Each row has a hidden value. The values are split into ranges, and the grade after each row names the range that its value falls in. Each part has its own value, ranges and names.
[ -77   12  105   73  392   74  -63   19  110   32  171 -115 -105 -152
 -348 -253  122   35   -1   -7   20  346  101 -157  -74   94  109  -74
 -334   95  176   94    3 -269   -2 -210  -99   33  293  137   66   13
 -114   59  -81 -255   27   35  -60  123 -106] : (88)
[   0  111  218   64  350   56  -67  -40  100  -13   84 -164 -155 -250
 -474 -118  147   23   83  -95  142  353   93 -331  -84  -22  182 -116
 -373  150  292   45    7 -215  -53 -134   74   -1  288   59    4  -17
 -130   20   31 -371  258  134  101   84  -46] : (97)
[-110   32  129  218  330  137  -42   71   22  134  139  -88   37 -183
 -381 -247   79  382   64   30   -8  166  -60 -202  -75  104  262  -23
 -327  144  123  -49   56 -162  287 -151  -81   12  245   65   54  146
 -190   -4 -113  -97   33   76  132  135 -105] : (88)
[-218    4    3 -169  241  319   48 -104  117 -178  -62  -85 -145   18
 -171 -229  301 -398   60  -65  285  294  609  -31  202  -25  -60  -75
 -169  180 -330  177  -62  170   61 -107  380   91    2 -120  274   64
  212  244 -215   76  164   47   -9  -13 -147] : (94)
[ -63  176   38  -73    6 -297  296 -369 -350   81   76  137   42  -52
 -496    6  119   50 -228  -16 -137  -74   85  147 -198  -61   18 -453
    2  285  205  389  174 -301   64  171   60  427  139   29 -189 -346
  107  261 -289 -289 -128 -107 -454   80 -288] : (88)
[ 111  207   31   -9  112 -148   71  512  -13  158 -207  197  -49  250
  -37  -51  120 -117  120   84 -332  -30 -380 -167  186  -57 -370   60
  418   -6  316  -16 -273  165  253   38  382 -218 -307 -218  184 -206
   38   12  130  280 -567  -85 -110  -15 -216] : (98)
[-269  -73 -245  -27  261  175  -10 -166 -106    8  -74   51  111 -266
  192  -77  -33  191  185  209 -303   28  475   41   62  223  324 -283
 -132  254 -207  107  -54  -61   72  -82  145  150 -106   48  146   69
   51   65 -223 -190 -125  -21 -162   69 -271] : (94)
[ -43   73   38 -112 -105 -140  278 -277 -355   22  205  201   43    4
 -631   46   15 -188 -230    7 -104 -116  223  172 -140 -166   52 -307
  -13  189  113  132  246 -419 -224  152  -18  334  141   72 -131 -378
  225  317  -27 -498    8 -151 -461   16 -108] : (93)
[ 155  258  323  -29  215 -162   60  214  439  128 -305  186  252 -143
  -68  127  -91  -40  218   86 -209  367 -361   44  201  -12  290  -37
  200  221  105 -208  -24  134  262   93  220   60  238  -32  -21   -5
  163 -341   -3  369 -301   51 -106 -158  147] : (90)
[ -91 -177  241   34  -44  367  178  231  150  249 -267  215  322  206
 -100 -379   24 -177  135  229 -274  161 -238  -55  494   47   65  -57
   58  -91 -176   21 -250   25  441  -12  277  168   78    7  -67  -79
 -160  -74  136  337 -166 -166  -52  -38  -43] : (94)
[-165 -119 -158   78   96  310 -375 -149  132   74 -290   77 -119 -222
  -39 -220  199  121   13 -167 -136   10  198  -70  325  423  -47 -154
   14  118 -156  -55   41 -163  217  232 -218   59   56 -309 -424  -49
 -174   29   27   43   82 -238   48  137  127] : (97)
[  74  108    7  205   -4  -88   74 -104   95   48  187 -211   36  131
 -339  259 -149   -8 -185   91  -60   64  -89 -136 -141 -145 -140  161
  110  -49 -112 -122  231   89 -177 -390  147   54  -61 -158   80 -192
  281 -122    5  104  365  352    9  -12  162] : (88)
[-239  -99 -206   35  160   88   54 -159  -64  -80  -94  -83  -17 -256
  147   94  -80  150  206  153 -240   14  276  134  -73   99  309 -127
 -153  190  -43  112  -14 -115   28 -176   57  155  -82  156  203  121
   19  140 -135 -281  -30   -6  -72   62 -252] : (93)
[-173 -130 -177  100  100  203 -406 -152   56  145 -283  103 -147 -241
  -25  -51  217  162   43 -202 -238  -14   81  -92  195  413  -59 -247
   10   96 -122  -18  115 -186  150  196 -231  103   87 -267 -425  -45
 -208   -8   -6   -1  159 -188   38  161   65] : (97)
[-295 -110 -227   33  204    7  -13 -137    6 -168  -63  -96  -48 -168
  103  -12  -78  139  150  117 -132  -54  457  207  136  220  304   47
 -140  154  -40  131  -23 -156    7 -139   -1  121 -140   83  256   42
   39  263   -2 -196  -22 -100 -129   58 -158] : (90)
[ -94  -22  163  112  349  125  -93   35  -24  128  124  -48  -95 -211
 -446 -138  265   13  116 -110   14  354  -16 -268 -220  -15  163 -201
 -406  130  186   98   45 -127   95 -141   27   69  305  141   68  243
 -220   10  -90 -327  265  130  112  161 -188] : (99)
[-372   75  -22 -195  285  203    6   -1   -1   -2  -31   25 -101   11
 -196 -290  380 -237  194  -45  262  206  659 -131  293   14    6 -125
 -207  274 -390  150  -34  204  167  -45  356    4 -109 -127  283  126
  164  237 -248  121  221   42   65  -56 -149] : (99)
[-144   21 -220  -12  112  158 -348 -181  119   96 -330  -25 -219 -202
   22 -148  252  195   39 -174 -166   81   58 -145  315  492 -120 -269
   72  202  -82   56   41 -191  163  251 -307   69   83 -284 -535 -156
 -205  -10  -54   17   31 -237  -13  151   78] : (85)
[ 154  135  324  156  192 -242   48  226  371  180 -267  263  344 -146
 -193  229 -196  111  170  130 -266  212 -429  208  133 -102  394  119
  196  161  136 -285   42  127  365   43  175   69  199   -3   77  169
  170 -322   64  384 -243   93  -78 -104  152] : (97)
[-223   26   -9 -256  106  245   75  -65   92 -170   54 -129 -237   11
 -275  -47  214 -502  186  -35  326  253  509  -16  193 -165  -19   -3
 -186  163 -320   48   40   53  -19  -70  201   25    8  -29  258   56
  256  311  -37 -121  353  -31   91  -78  -42] : (88)
[-155 -169 -252  109   98  131   16 -353  -14  -55  -82    1   90 -226
  -33  -21 -111   39   32  176 -213   17  409  300   76  115  316   -2
  -60  233 -149  106  -41   21  247  -23   39  190 -155   -3   87  368
   90  144  -90 -208   58  -60  -91  166 -120] : (85)
[-352   -5  -75  -28 -278   -4   40  -52 -124 -201  222  -85   82  -89
  -30 -392  114 -428  -98 -204  -43  145   85  395 -311   69  -59 -152
   58  122   92  370  248  -73  -61  146 -328  423 -269  135  -22 -352
  165  232  137 -304   20 -416 -328 -434   67] : (94)
[-156   24 -111 -216 -266  236  287   84  194 -282  112  -46   60  103
  143 -134  191 -277   -2  -85  -44  -48  192  -77 -451  147  -29   15
  114   99   96 -259  197 -109 -415   38 -242  178  104  139 -190 -176
  -76  133   -6 -268 -213  145 -245  149  181] : (88)
[ 181  176  285    0  198 -275   59  231  450   55 -237  157  207 -135
 -165  229 -169  -53  187  160 -126  285 -304  162  149 -200  265  136
  210  150  190 -272  -11   61  205   39  120  -11  174   26   52   27
  225 -263  138  243 -231  105 -114 -111  189] : (93)
[-294    7 -271 -100  278   54   22 -164  -54  -68 -118  -96  -51 -245
  315  -79   71  132  213  139 -228  121  347   90   -9  233  168 -307
 -101  274 -102  322  -96  -20  165  -87   98  185 -121   80  170   26
   20  138 -326 -123 -217  -85 -163   47 -382] : (88)
[-254 -241  -55   86   80  219 -152  -37  231  217  229  222   78 -476
  128 -315 -166 -196  178  208 -279   48  314  120 -224  -84   64   -8
 -208  -36  -95 -175   -5 -226  414  -96 -219  -77 -125   83  -57  210
  -11   58  -88 -213  -42 -176  184  -31  113] : (88)
[-321   24  -48   43 -427   41   15    4 -284  -73  217   -9  141 -116
 -196 -196  111 -331   31 -267 -119   30 -129  259 -359   24  101 -165
   68  179   92  156  371    4  -40  273 -323  382 -283   96  -91 -169
   93  147  283 -414  269 -374 -127 -432  142] : (97)
[-193   91  -80 -268 -116  156  116   -6  329 -379  115 -110  162   -4
  185 -416  282 -317  -17 -102  147  117  515 -177 -280  241    7  -42
   89  166  120  -74   84   58 -319  181 -140  198  -42  -13 -267 -276
  -78   44  104 -207  -70  172 -266   81  282] : (90)
[-393  125  -34   40 -262  -76   46  -11 -169 -105  157  -84  122 -164
   21 -337  129 -162   26 -249  -95   71  -66  273 -350  153   73 -190
   40  225  144  330  283   17   94  180 -262  397 -294   94  -27 -277
   72  156   45 -192   13 -365 -173 -461   42] : (90)
[ 107  165  123   24  -62 -163  174  535  -65  141 -245   79 -206  315
 -225  171   87 -169  210   32 -228  -87 -620 -151  177 -250 -356  181
  336  -83  391  -54 -204   53  200  -45  326 -222 -239  -96  219 -186
  -15  131  281  147 -304 -101   68  -54 -194] : (93)
[-321  128   16  182 -297 -106   23 -197 -183  -10  -35  -16  130 -221
  -97 -333  169 -186 -108 -342 -136  126  -90  303 -348  109   11 -231
   85  292  185  419  244  124  144  175 -124  438 -355   -8 -161 -148
   86   64  -46 -157  116 -283 -156 -457   85] : (98)
[-255   60 -143  -11  172   -2   58 -150  -38 -128 -119 -155 -182 -261
  150  111  -95   36  209   16 -194   98  233  163    0  162  247 -128
 -158  229   12  201   21 -193 -110 -217   75  140  -77  147  271  -87
  131  214 -161 -256  -82 -161  -99 -154 -222] : (90)
[-260   74  -70  139 -330   75   41  -93 -130 -138  134  -70  169 -181
    9 -305   80 -235 -101 -264 -152   90  -93  321 -476  119   28 -129
  128  218  120  220  287  127   81  170 -226  397 -307   16  -73 -121
  130   72   20 -199  -10 -285 -162 -390  101] : (97)
[-258  -41  -23  -85  232  378   15  -73  124 -198   42  -55  -34   -1
 -198 -331  148 -281   38   11  294  180  674  135  317   27   78   95
 -167  171 -430   60  -21  152  234  -61  275   64  -56 -162  363  114
  291  300 -139  169   90  -96   19  -71  -70] : (97)
[ 218   22  280  134  197 -271   56  159  551  -30 -229  180  241  -59
 -199  245 -264  -80   20  138 -154  213 -286  434  174 -113  293  346
  235   39  177 -265   19   20  263  -13   59   88  257   15  136  137
  246 -165  157  379 -306   40 -208   -7  216] : (90)
[-132  -31  -27  -91  198  441   28 -170  119 -258  -38 -126  -61  -64
 -199 -153  170 -235   32  -16  304  207  523  108  182  -34   75  -11
 -126  198 -399   53    8  206  282   11  308  139   59 -199  265  155
  268  236 -191  137  120  -19   61   29 -140] : (98)
[ -15 -105  -24  347  -83 -139  -54  -73   69  -27  245 -196  191  151
 -471  258 -219  248 -143  155   68 -263   24  -41   21 -147   73  430
   86 -174  -98 -244  282   91   68 -223   16   61 -186 -240   87  -87
  137  -11  391  133  642  333  151  120  283] : (90)
[-186 -101 -166  -13   74  207 -396 -107   60  103 -268   54 -241 -234
  -34  -38  258    8  107 -212 -154   63   99 -132  209  320 -129 -284
   -7   92 -114   -1  105 -229   41  200 -256   65   81 -215 -423 -141
 -170   28   57 -110  219 -219   44   85   76] : (94)
[   1  -28  248  -92  -10  281  291  150  340  156 -253   82  155  272
  -49 -354  -25 -357   38  217 -228  331 -231  -30  509   97  -73  -14
   99  -67 -133   71 -269  -88  212 -140  222  149  204   52  -95 -253
  -36  -42    6  344 -331 -181 -191  -68   18] : (85)
[ 113  145   62   40   35 -247  138  522  -33   71 -174   66 -144  271
 -118  107   19  -42  148  127 -227 -149 -541  -29  147 -230 -369  207
  384 -113  417   13 -235   52  355  -18  289 -200 -292 -136  277 -258
   32  160  243  243 -494 -139  -23  -17 -267] : (94)
[-337   -8  -51  148 -369  -94   10  -68 -246   27  112   47  135 -129
 -107 -212  188 -330  -62 -313 -228   79 -162  306 -502   32  -32 -203
   91  170  168  322  317   85    5  144 -247  428 -334  111 -108  -53
   39   82   78 -304  214 -248 -178 -370   76] : (93)
[-294   33 -181  -11  119  -26   -2  -91  -97  -99  -88 -127 -135 -234
   81  108  -50   89  277   23 -174   11  274   55   49  166  308  -86
 -152  233   34  112   37 -160 -135 -125   20   82 -169  123  209  -29
   42  197   24 -353   95 -113  -33 -103 -139] : (90)
[ -71   42  127  140  339   -1 -149   69   -5   22  179 -157  -49 -210
 -522 -166  181  205  104  -47  154  256    4 -235  -97  -25  233  -35
 -330  154  268   36   61 -113  176  -28  -99    2  178   58   49  144
 -180   21  129 -318  301  103  134  131  -72] : (99)
[-425  -82   15    6  216   18 -145   66  255  215   37  127  -71 -639
  462 -281 -102   49  424  156 -282   49  246  -32 -262  -16   75 -201
 -313   12   86   10  -75 -340  390 -203 -128 -106 -146  186   -4 -103
 -131   67 -254 -148 -209 -178  244 -208  -49] : (94)
[-366   37  -35  208 -300  -85   58  -40 -112  -96   48  -16   78 -122
  -31 -264  112 -200 -113 -330 -135   20  -64  427 -436  106    0    6
   84  190  171  246  309   40   -4   25 -252  358 -320   95   30  -88
  123  169  -24 -133   -8 -259 -183 -414  120] : (94)
[ 333  190  283   96  146 -220  222  149  593  -64 -185   62  162  -33
 -220  255 -400 -130  -35  194 -169  318 -385  407  133 -155  261  411
  273  119  217 -372    7  -58   67 -148   17  -11  290   82  139   50
  388 -193   74  271 -485   41 -245 -101  281] : (85)
[-310   54  -59 -220  214  268   26   50  -30  -56   11  -47 -103   42
 -180 -146  319 -176  240   -1  238  151  494 -149  246   -4   41 -119
 -166  226 -397   48   25  161  139  -10  266   21  -30 -101  266   77
  144  227 -151   67  225   28   90  -12 -167] : (99)
[-130   91  163   26  415  -38  -91   63   85  103  131  -87 -148 -174
 -371 -260  249  -37   88  -83   54  408  144 -336  -93   50   72 -159
 -378  137  260  151  -24 -214 -105 -217    6  -21  216  145   41   -6
 -169   11  -59 -327  182  132   -5   65  -82] : (99)
[-181  -27 -165  -12   76  107 -362 -103   38  159 -312   21 -300 -219
  -57   40  329   69  158 -257 -165   84  -41 -189  158  328 -133 -302
   -6  157  -36   38  110 -179   87  202 -261   54   99 -192 -445  -33
 -242   10   -9 -105  250 -166  102  134   34] : (88)
[ 145  229  281   18  262 -342   49  162  522  164 -335  202  311 -203
   30  115 -125   51  183  192 -234  341 -291   93  126  -94  238    3
  248  209  178 -158  -87  173  343   28  205   33  118  -19  -65   33
  157 -408  -57  413 -335  191 -137  -96  167] : (99)
[  71  266  316  -16  177 -423   22  347  437   11 -269   55  110 -168
 -120  304 -159   62  349   83  -49  233 -386   97  183 -174  334  183
  165  164  308 -269   42   -1  120   30   50  -66  107   75  101 -120
  174 -220  273  202 -128   63  -15 -260  236] : (98)
[-335 -339  -70   92  127  228 -201  -78  269  240  137  303  112 -464
  197 -459  -86 -231  138  195 -296   51  484  155 -128    0   26  -38
 -228  -60 -134  -68  -84 -223  444  -96 -184  -34 -158   69  -97  229
  -79   78 -125 -143  -60 -182  112   17  102] : (99)
[-300  117   47 -234  238  229   53   58    0 -135   21 -118 -276  -65
 -156  -22  236 -349  269 -110  254  280  405  -42  118  -91   25 -149
 -257  201 -306  116   83   15  -53 -159  290   38   59   20  425  -79
  283  295 -205  -34  177  -84   75 -240 -204] : (98)
[ -45  -94   -4  267  -28 -100  -19    0  -24   18  276 -209  166  119
 -386  267 -145  215  -58  178   19 -157  -85 -119 -123 -221   20  210
   23 -181  -99 -127  263   76   55 -275   67  107 -123 -129  141 -162
  112  -44  272   71  577  340  126   72   93] : (94)
[-126 -238 -147   53   96  301 -356 -191  161   49 -309   67 -218 -253
   -3  -53  237  -48   35 -181 -152   79  112    9  130  271 -137 -214
  -30   26 -111   33   35 -191  213  160 -202  129  163 -201 -384   47
 -204   65  -33  -37  134 -188   53  226    5] : (94)
[-161 -123   67  281  339   92 -107   64   41   46   67  -29  -17 -135
 -403 -288  114  315    1   -6   36   47  170  -76    6  110  222  159
 -323   71  199  -26  -14 -193  220 -167  -84  -31  123   48  122  240
 -228  138   25 -151   69   77   83  233  -74] : (93)
[-284  109  107  140  474   43  -92  289  -49  155   57  -49 -106 -156
 -198 -300  258  444  205  -77  -28  150  -10 -307  -63  221  177 -113
 -373  173  189   51   16 -195  161 -220  -21  -75  183  117  214   21
 -255   70 -218  -40 -136   48   97   45 -254] : (93)
[-350 -126   56   56  203    7 -141  -45  307   99   39   72 -123 -621
  274 -244 -149  -20  329  117 -141   39  306  107 -181  -66  112  -45
 -334   -9  128   23  -69 -366  438 -168 -133  -77  -98  141   27  -32
  -82  178 -152 -169 -109 -224  257 -157    2] : (97)
[-107  -43  152  158  367    1 -136  -19   86   22  126  -75  -87 -174
 -460 -238  133   83    4  -72   85  229  147 -110   18   90  178    7
 -355   65  231  123   13 -243  130 -115  -54   57  228   54   68   64
 -169  128   58 -221  192   -3   24  137  -65] : (90)
[-107 -202 -175   28   89   98 -433 -205  177  -63 -233  -37 -260 -265
 -125   27  235  -68   43 -199   -1   73  205  -13  141  197 -104 -106
  -17   34   34   33   75 -193   70  220 -298   82   61 -210 -399   -2
 -180   83  223 -215  377 -124   53  224  131] : (94)
[-173   40   22 -177   71  304  140  -35   63 -209   13 -199 -301   33
 -319  118  166 -368  194  -72  348  178  294   49  125 -205   13   75
 -183  154 -319  -31  112   49   64 -115  204   32  109  -27  349  113
  273  357 -102  -32  297  -36  188  -63 -111] : (88)
[-337   12 -191   13  270   -2   -2 -161   14  -40 -178  -16  -66 -234
  190 -151   12   50  137   63 -209  107  571   61  111  245  209 -109
 -156  271  -40  201 -104  -97 -161 -255  159   55 -230   86  202    9
   80  133 -209 -207  -91    1 -174  -68 -135] : (94)
[-139 -112  244   15  -44  285  204  334  197  278 -200  186  298  315
 -101 -431  -13 -172  106  248 -268  164 -249  -77  572   97    3   45
   80 -120 -193  -31 -215  -58  283 -124  172   96   61   50  -40 -227
 -111  -71  160  389 -214 -175 -111 -125   60] : (99)
